Moves between items:
Zil: zu>Vib, fi>Tun
Lev: zu>Fim, fi>Baz
Gor: zu>Kaz, fi>Vip
Sef: zu>Nen, fi>Ner
Ner: zu>Vur, fi>Sef
Vib: zu>Nel, fi>Goz
Ket: zu>Vos, fi>Kom
Nek: zu>Tig, fi>Gek
Tig: zu>Sef, fi>Vur
Nen: zu>Gif, fi>Tek
Gek: zu>Lev, fi>Nek
Dem: zu>Kul, fi>Lol
Baz: zu>Nek, fi>Lev
Lol: zu>Zap, fi>Dem
Vok: zu>Zut, fi>Kon
Vip: zu>Dap, fi>Gor
Kon: zu>Fuz, fi>Vok
Fot: zu>Gik, fi>Vup
Vos: zu>Vus, fi>Ger
Nel: zu>Baz, fi>Fim
Fas: zu>Ger, fi>Vus
Vup: zu>Ket, fi>Fot
Fuz: zu>Vip, fi>Kaz
Beb: zu>Lol, fi>Kul
Goz: zu>Tun, fi>Vib
Zut: zu>Dem, fi>Zap
Maz: zu>Vup, fi>Gik
Tek: zu>Ner, fi>Nen
Ger: zu>Kom, fi>Vos
Fim: zu>Goz, fi>Nel
Kom: zu>Fot, fi>Ket
Tun: zu>Fas, fi>Zil
Kaz: zu>Vok, fi>Fuz
Gif: zu>Gor, fi>Dap
Vur: zu>Gek, fi>Tig
Kul: zu>Maz, fi>Beb
Vus: zu>Zil, fi>Fas
Dap: zu>Tek, fi>Gif
Gik: zu>Beb, fi>Maz
Zap: zu>Kon, fi>Zut

In the rows, 431 stands for zero.

The rows follow the links: the fewer symbols apart two items are, the more alike their rows tend to be.

Each row is also shifted at random along 5 hidden directions that mean nothing.

Some items, each with a row of numbers:
Lol: [ 387,  319,  353,  474,  422,  420,  379,  441,  404,  462,  344,  553,  372,  376,  440,  480,  361,  450,  355,  511,  439,  426,  409,  398,  518,  673,  369,  601,  365,  309,  492,  367,  479,  556,  512,  412,  356,  527,  565,  434,  498,  402,  612,  432,  369,  394,  456,  507,  440,  535,  283,  539]
Lev: [ 497,  537,  607,  402,  532,  475,  419,  449,  500,  504,  392,  588,  309,  439,  493,  395,  409,  519,  599,  269,  536,  465,  257,  396,  617,  537,  419,  439,  521,  516,  460,  491,  358,  362,  615,  493,  390,  358,  467,  395,  500,  345,  426,  509,  382,  454,  310,  341,  530,  255,  411,  548]
Kom: [ 402,  319,  475,  421,  406,  473,  429,  436,  407,  289,  374,  548,  140,  573,  363,  457,  509,  712,  541,  446,  266,  409,  539,  401,  633,  459,  471,  401,  375,  455,  451,  461,  483,  463,  680,  349,  439,  591,  472,  421,  270,  423,  343,  635,  491,  329,  546,  393,  399,  395,  569,  461]
Kaz: [ 457,  429,  393,  454,  492,  434,  474,  416,  398,  347,  323,  313,  389,  304,  394,  377,  319,  600,  534,  498,  511,  454,  423,  438,  490,  399,  351,  591,  386,  426,  439,  507,  435,  392,  589,  323,  529,  603,  482,  468,  581,  428,  434,  526,  467,  474,  379,  496,  361,  322,  351,  435]
Fas: [ 427,  366,  568,  411,  349,  512,  434,  498,  471,  474,  420,  605,  356,  533,  458,  345,  428,  420,  525,  349,  326,  430,  461,  294,  512,  456,  314,  369,  517,  538,  325,  357,  311,  420,  460,  406,  321,  318,  375,  508,  259,  341,  437,  484,  412,  336,  498,  355,  340,  343,  577,  608]
Zap: [ 467,  381,  403,  391,  390,  362,  251,  481,  496,  667,  231,  525,  226,  411,  296,  516,  418,  471,  460,  579,  572,  446,  434,  360,  465,  577,  299,  609,  612,  421,  497,  355,  445,  522,  437,  462,  366,  401,  558,  544,  472,  407,  528,  383,  243,  482,  481,  171,  464,  297,  281,  453]
Dap: [ 458,  451,  239,  441,  410,  406,  468,  334,  522,  512,  457,  135,  561,  388,  485,  353,  422,  292,  209,  486,  448,  494,  547,  508,  221,  305,  455,  378,  451,  375,  401,  478,  415,  411,  254,  438,  576,  396,  553,  419,  446,  481,  409,  277,  480,  452,  358,  521,  490,  497,  472,  344]
Zut: [ 476,  526,  461,  438,  514,  414,  467,  437,  406,  496,  452,  387,  623,  312,  459,  402,  321,  292,  439,  359,  617,  459,  302,  432,  360,  445,  324,  571,  435,  438,  419,  507,  408,  366,  364,  479,  435,  394,  413,  433,  608,  462,  469,  394,  415,  555,  298,  447,  421,  393,  324,  482]
Zil: [ 334,  436,  588,  414,  460,  421,  374,  524,  399,  404,  419,  544,  340,  454,  329,  477,  486,  383,  702,  331,  349,  431,  316,  373,  501,  355,  396,  412,  408,  500,  287,  399,  455,  272,  539,  450,  390,  386,  358,  413,  388,  428,  432,  584,  457,  471,  521,  173,  354,  332,  496,  265]
Kul: [ 581,  650,  551,  348,  465,  456,  363,  362,  491,  531,  496,  303,  308,  546,  426,  504,  573,  398,  396,  414,  594,  391,  360,  568,  345,  324,  565,  363,  551,  490,  563,  532,  449,  432,  263,  568,  532,  386,  439,  411,  485,  475,  340,  339,  388,  521,  341,  355,  566,  364,  415,  315]
Tun: [ 463,  442,  577,  384,  285,  474,  397,  398,  502,  597,  490,  552,  257,  534,  474,  376,  500,  221,  478,  370,  406,  444,  397,  319,  464,  482,  463,  330,  559,  524,  382,  382,  397,  411,  391,  486,  345,  260,  489,  497,  321,  356,  476,  366,  328,  365,  435,  302,  449,  359,  557,  436]
Vup: [ 488,  504,  551,  424,  399,  586,  477,  396,  489,  440,  591,  360,  347,  569,  601,  380,  522,  396,  384,  353,  426,  394,  398,  417,  369,  333,  571,  276,  394,  450,  467,  464,  400,  448,  375,  425,  482,  406,  417,  405,  327,  415,  336,  397,  450,  376,  330,  542,  431,  423,  531,  411]
Vos: [ 346,  374,  405,  485,  459,  427,  585,  413,  494,  319,  561,  397,  777,  455,  529,  338,  354,  376,  322,  227,  275,  477,  500,  400,  398,  349,  470,  270,  323,  398,  370,  494,  417,  380,  389,  484,  353,  360,  335,  215,  325,  461,  303,  462,  572,  393,  418,  567,  518,  619,  606,  613]
Ket: [ 457,  454,  532,  404,  445,  505,  485,  491,  469,  371,  525,  380,  492,  539,  493,  375,  451,  507,  506,  279,  371,  413,  474,  386,  419,  299,  409,  331,  456,  496,  382,  430,  365,  340,  416,  432,  447,  386,  267,  411,  296,  435,  288,  532,  497,  420,  381,  456,  405,  363,  562,  434]
Vip: [ 468,  423,  306,  460,  411,  526,  505,  473,  399,  427,  481,  229,  540,  391,  560,  351,  374,  484,  311,  517,  477,  422,  516,  464,  296,  351,  403,  488,  361,  384,  435,  392,  413,  512,  293,  339,  517,  519,  348,  509,  441,  478,  372,  331,  468,  390,  338,  650,  309,  461,  406,  440]
Vib: [ 332,  409,  471,  419,  529,  337,  397,  473,  443,  349,  367,  613,  419,  483,  297,  534,  502,  590,  585,  375,  303,  387,  371,  410,  585,  473,  476,  429,  490,  447,  448,  430,  456,  379,  579,  491,  347,  432,  395,  342,  413,  434,  406,  571,  424,  499,  566,  234,  566,  425,  455,  493]
Nel: [ 332,  356,  476,  442,  403,  391,  357,  444,  443,  484,  359,  707,  298,  376,  439,  500,  401,  456,  486,  394,  348,  442,  371,  355,  639,  667,  444,  464,  410,  403,  433,  344,  465,  492,  566,  446,  291,  392,  559,  374,  427,  371,  564,  459,  362,  400,  496,  383,  477,  453,  388,  531]

From each start, follow one symbol. Which item do you reach?
Answers are names.
---
[ 544,  589,  521,  398,  548,  463,  472,  451,  429,  402,  449,  398,  491,  402,  453,  441,  393,  526,  495,  357,  634,  401,  297,  479,  411,  401,  400,  558,  473,  473,  538,  512,  384,  417,  405,  517,  444,  441,  274,  420,  540,  486,  305,  503,  465,  548,  295,  446,  429,  338,  338,  528]
fi: Lol
---
[ 508,  535,  582,  370,  394,  499,  450,  378,  468,  431,  478,  550,  253,  581,  514,  449,  550,  514,  431,  342,  423,  422,  378,  444,  558,  488,  611,  291,  503,  470,  514,  456,  422,  500,  492,  497,  400,  388,  457,  402,  390,  394,  386,  397,  387,  401,  401,  458,  552,  418,  484,  487]
zu: Tun
---
[ 444,  500,  436,  457,  491,  447,  532,  396,  443,  448,  457,  335,  450,  327,  547,  333,  370,  368,  467,  338,  463,  545,  305,  458,  472,  409,  479,  405,  351,  409,  396,  486,  415,  335,  534,  403,  501,  451,  554,  345,  547,  444,  468,  443,  476,  437,  259,  512,  463,  413,  422,  396]
fi: Tig
---
[ 472,  416,  330,  452,  534,  263,  434,  398,  539,  503,  278,  357,  586,  282,  290,  412,  261,  501,  424,  427,  589,  568,  383,  407,  467,  502,  227,  572,  581,  424,  487,  575,  356,  308,  459,  520,  408,  410,  494,  320,  580,  428,  388,  455,  437,  586,  393,  326,  650,  353,  334,  690]
fi: Kon
---
[ 441,  559,  556,  426,  483,  529,  491,  382,  413,  470,  502,  448,  345,  342,  556,  399,  409,  275,  483,  336,  507,  525,  272,  429,  444,  422,  544,  394,  362,  445,  414,  474,  415,  362,  523,  439,  488,  370,  523,  385,  553,  404,  520,  440,  416,  442,  272,  431,  421,  345,  398,  272]
zu: Lev
---
[ 369,  406,  535,  428,  450,  460,  488,  456,  448,  282,  489,  470,  406,  522,  441,  427,  494,  522,  571,  316,  291,  403,  401,  423,  513,  302,  518,  330,  322,  444,  373,  436,  472,  333,  558,  402,  447,  485,  361,  361,  346,  455,  331,  607,  502,  409,  463,  450,  433,  426,  553,  326]
zu: Zil
---
[ 468,  407,  327,  457,  403,  497,  404,  482,  425,  502,  401,  331,  522,  397,  513,  408,  361,  482,  350,  517,  522,  377,  506,  469,  335,  429,  375,  552,  401,  381,  457,  375,  414,  531,  303,  364,  455,  485,  363,  566,  466,  437,  422,  323,  402,  402,  377,  575,  328,  428,  366,  468]
fi: Kaz
---
[ 481,  561,  650,  375,  363,  489,  412,  452,  445,  554,  486,  607,  278,  469,  536,  398,  438,  273,  513,  318,  493,  489,  253,  380,  539,  519,  479,  384,  505,  527,  396,  453,  334,  389,  464,  497,  368,  275,  462,  462,  449,  357,  494,  389,  338,  423,  338,  338,  418,  306,  436,  441]
zu: Goz
---
[ 468,  501,  464,  423,  534,  496,  548,  464,  423,  410,  386,  322,  408,  290,  536,  345,  292,  624,  556,  366,  482,  523,  375,  379,  541,  366,  355,  472,  376,  470,  401,  516,  356,  345,  586,  313,  533,  517,  435,  435,  490,  428,  374,  545,  476,  445,  297,  479,  382,  314,  434,  420]
fi: Sef
---
[ 522,  619,  654,  360,  381,  591,  408,  524,  374,  533,  570,  373,  353,  527,  494,  406,  531,  235,  585,  406,  598,  374,  312,  417,  217,  269,  436,  395,  507,  543,  381,  383,  358,  376,  197,  498,  510,  305,  226,  613,  416,  439,  370,  404,  389,  493,  313,  341,  222,  274,  493,   90]
fi: Gik
---
[ 387,  426,  498,  404,  354,  480,  442,  442,  363,  239,  491,  453,  278,  608,  399,  477,  594,  544,  500,  457,  279,  323,  538,  442,  421,  315,  565,  278,  399,  445,  409,  405,  462,  415,  455,  366,  454,  492,  331,  484,  260,  459,  326,  545,  486,  365,  534,  415,  354,  471,  585,  271]
fi: Vos
---
[ 475,  474,  374,  479,  521,  502,  538,  457,  382,  285,  475,  174,  620,  364,  541,  385,  344,  592,  461,  404,  477,  416,  435,  458,  335,  253,  363,  446,  339,  417,  400,  488,  383,  355,  403,  362,  571,  580,  277,  450,  486,  494,  310,  501,  538,  496,  296,  615,  327,  370,  459,  360]
zu: Ner
---
[ 419,  353,  365,  457,  403,  471,  508,  487,  346,  429,  361,  346,  562,  208,  469,  302,  207,  334,  489,  478,  479,  493,  425,  338,  405,  434,  137,  610,  360,  421,  221,  430,  345,  359,  468,  278,  472,  479,  427,  578,  522,  402,  559,  475,  440,  403,  407,  494,  190,  351,  395,  419]
zu: Kaz
---
[ 349,  368,  359,  432,  442,  312,  313,  417,  449,  463,  354,  530,  412,  409,  251,  558,  492,  352,  448,  516,  453,  427,  443,  420,  418,  518,  379,  531,  459,  390,  445,  407,  499,  435,  407,  459,  399,  455,  519,  389,  465,  473,  544,  435,  363,  469,  591,  245,  492,  503,  339,  380]
zu: Lol
---
[ 435,  406,  311,  467,  419,  455,  404,  408,  446,  510,  416,  384,  450,  398,  508,  447,  399,  420,  234,  531,  517,  434,  498,  495,  373,  528,  461,  484,  408,  326,  534,  375,  495,  595,  315,  419,  408,  496,  541,  464,  481,  434,  510,  280,  366,  387,  381,  570,  421,  543,  314,  500]
fi: Vok
---
[ 345,  296,  394,  453,  401,  305,  395,  414,  449,  320,  389,  471,  419,  456,  262,  496,  477,  429,  421,  454,  309,  429,  482,  417,  446,  429,  407,  423,  431,  391,  411,  440,  502,  374,  506,  431,  385,  471,  517,  385,  354,  457,  437,  536,  462,  439,  599,  275,  460,  507,  527,  417]
fi: Vup
---
[ 412,  371,  475,  427,  449,  483,  331,  464,  395,  434,  351,  702,  109,  453,  475,  495,  527,  680,  536,  477,  381,  355,  404,  430,  675,  638,  568,  459,  354,  372,  517,  286,  502,  622,  687,  357,  354,  541,  528,  472,  403,  385,  507,  497,  375,  297,  509,  447,  439,  387,  370,  455]
fi: Lev
---
[ 422,  308,  185,  452,  388,  310,  404,  334,  521,  432,  295,  308,  461,  426,  337,  437,  428,  605,  231,  576,  344,  459,  638,  480,  439,  466,  417,  431,  501,  376,  470,  469,  472,  536,  406,  385,  453,  503,  587,  432,  392,  458,  364,  369,  475,  423,  523,  488,  594,  512,  425,  653]
zu: Gif
